Below is a small trained network, with its code and all its weights. Each question gives an input and a class and asks what happens when units are switched off, that is, made to give their printed mean instead of their output.

import numpy as np


def w(rows, s, z=0):
    codes = np.array(rows[::2]) - 128.0
    scale = np.full(codes.shape[1], s)
    scale[-1] = z or s
    return codes * scale


def norm(h):
    return h / np.sqrt((h * h).mean(-1, keepdims=True) + 1e-5)


def f(y):
    return np.maximum(y, 0)


def log_softmax(a):
    a = a - a.max(-1, keepdims=True)
    return a - np.log(np.exp(a).sum(-1, keepdims=True))


def net(x, mask):
    res = np.array(x, float).reshape(1, 3) / 4 @ E
    u = 0
    for l in range(2):
        y = f(norm(res) @ A[l][:, :-1].T + A[l][:, -1])
        res = res + np.where(mask[u : u + 8], y, B[l][:, -1]) @ B[l][:, :-1]
        u += 8
    return log_softmax(norm(res)[-1] @ U[:, :-1].T + U[:, -1])


A, B = {}, {}
E = w([
[134,143,116],'x0',
[2,205,204],'x1',
[113,47,6],'x2',
],0.00093)
A[0] = w([
[181,67,182,96],'0.n0',
[153,43,93,74],'0.n1',
[37,148,85,46],'0.n2',
[38,130,79,15],'0.n3',
[106,185,202,97],'0.n4',
[227,140,173,2],'0.n5',
[255,138,216,36],'0.n6',
[233,150,160,49],'0.n7',
],0.0057,0.0039)
B[0] = w([
[40,135,119,165],'0.n0',
[175,158,117,202],'0.n1',
[41,30,117,188],'0.n2',
[34,97,117,170],'0.n3',
[187,162,142,253],'0.n4',
[214,227,62,154],'0.n5',
[3,65,68,198],'0.n6',
[20,92,141,172],'0.n7',
],0.0066,0.0025)
A[1] = w([
[158,156,215,85],'1.n0',
[104,96,195,39],'1.n1',
[184,171,255,86],'1.n2',
[200,125,77,68],'1.n3',
[161,146,83,79],'1.n4',
[132,51,193,3],'1.n5',
[62,66,87,75],'1.n6',
[10,7,122,136],'1.n7',
],0.0073,0.0047)
B[1] = w([
[168,181,183,160],'1.n0',
[206,60,139,130],'1.n1',
[179,232,201,181],'1.n2',
[196,76,57,152],'1.n3',
[155,36,65,141],'1.n4',
[47,48,26,128],'1.n5',
[28,245,106,187],'1.n6',
[25,222,3,255],'1.n7',
],0.0061,0.0071)
U = w([
[20,233,8,255],'0',
[139,6,228,1],'1',
[140,12,247,1],'2',
[232,32,5,254],'3',
[196,255,236,254],'4',
[141,19,218,1],'5',
[151,30,239,1],'6',
],0.0063,0.0055)

Each question gives the input, the list of numbers given to net, and the class t.
The units are the neurons (one row each of A and B). Each row of codes is followed by its name. A weight is (code - 128) times the scale printed after its matrix; where a second scale follows, it is the last column's (A, B and U).
mask holds one flag per neuron, layer by layer. A switched-off neuron (its flag False) gives its mean, the last column of its row in B, instead of its output. The means were averaged over made-up inputs and are rounded, as every weight is.
A unit's drop is (log p(t) with every unit on - log p(t) with that unit switched off) / (log p(t) with every unit on - log p(t) with every unit switched off).
The circuit of an input: a set's keep is (log p(t) with only the set's units on - log p(t) with every unit switched off) / (log p(t) with every unit on - log p(t) with every unit switched off). Starting from the 12 units with the biggest drops (on a tie, the unit counted first), units are removed one at a time, each time the one whose removal leaves the highest keep (on an exact tie, the one counted first), for as long as the keep stays at least 0.8.
circuit, biggest first: the units of the circuit, biggest drop first
unit that matters most: the unit with the biggest drop
top k neurons: the k neurons with the biggest drops, biggest first
top k neurons in layer l: the k neurons of layer l with the biggest drops, biggest first
drop when u is switched off: that unit's drop, to one decimal
input [4,0,5], class 3: top 4 neurons => 0.n6, 0.n1, 0.n2, 0.n7
input [-3,3,-3], class 4: unit that matters most => 1.n7
input [-7,-3,2], class 3: top 3 neurons => 0.n1, 0.n6, 1.n7
input [8,8,-1], class 4: circuit, biggest first => 0.n6, 0.n4, 1.n7
input [-1,1,-6], class 4: top 2 neurons => 0.n4, 1.n7
input [7,7,0], class 4: top 2 neurons in layer 1 => 1.n7, 1.n6
input [1,-1,1], class 3: top 2 neurons => 1.n7, 0.n4
input [1,1,-4], class 4: top 2 neurons => 0.n4, 1.n7
input [7,2,0], class 4: top 2 neurons in layer 1 => 1.n7, 1.n2
input [2,1,-4], class 4: drop when 0.n4 is switched off => 1.3
input [-6,-2,6], class 3: drop when 0.n6 is switched off => 0.2
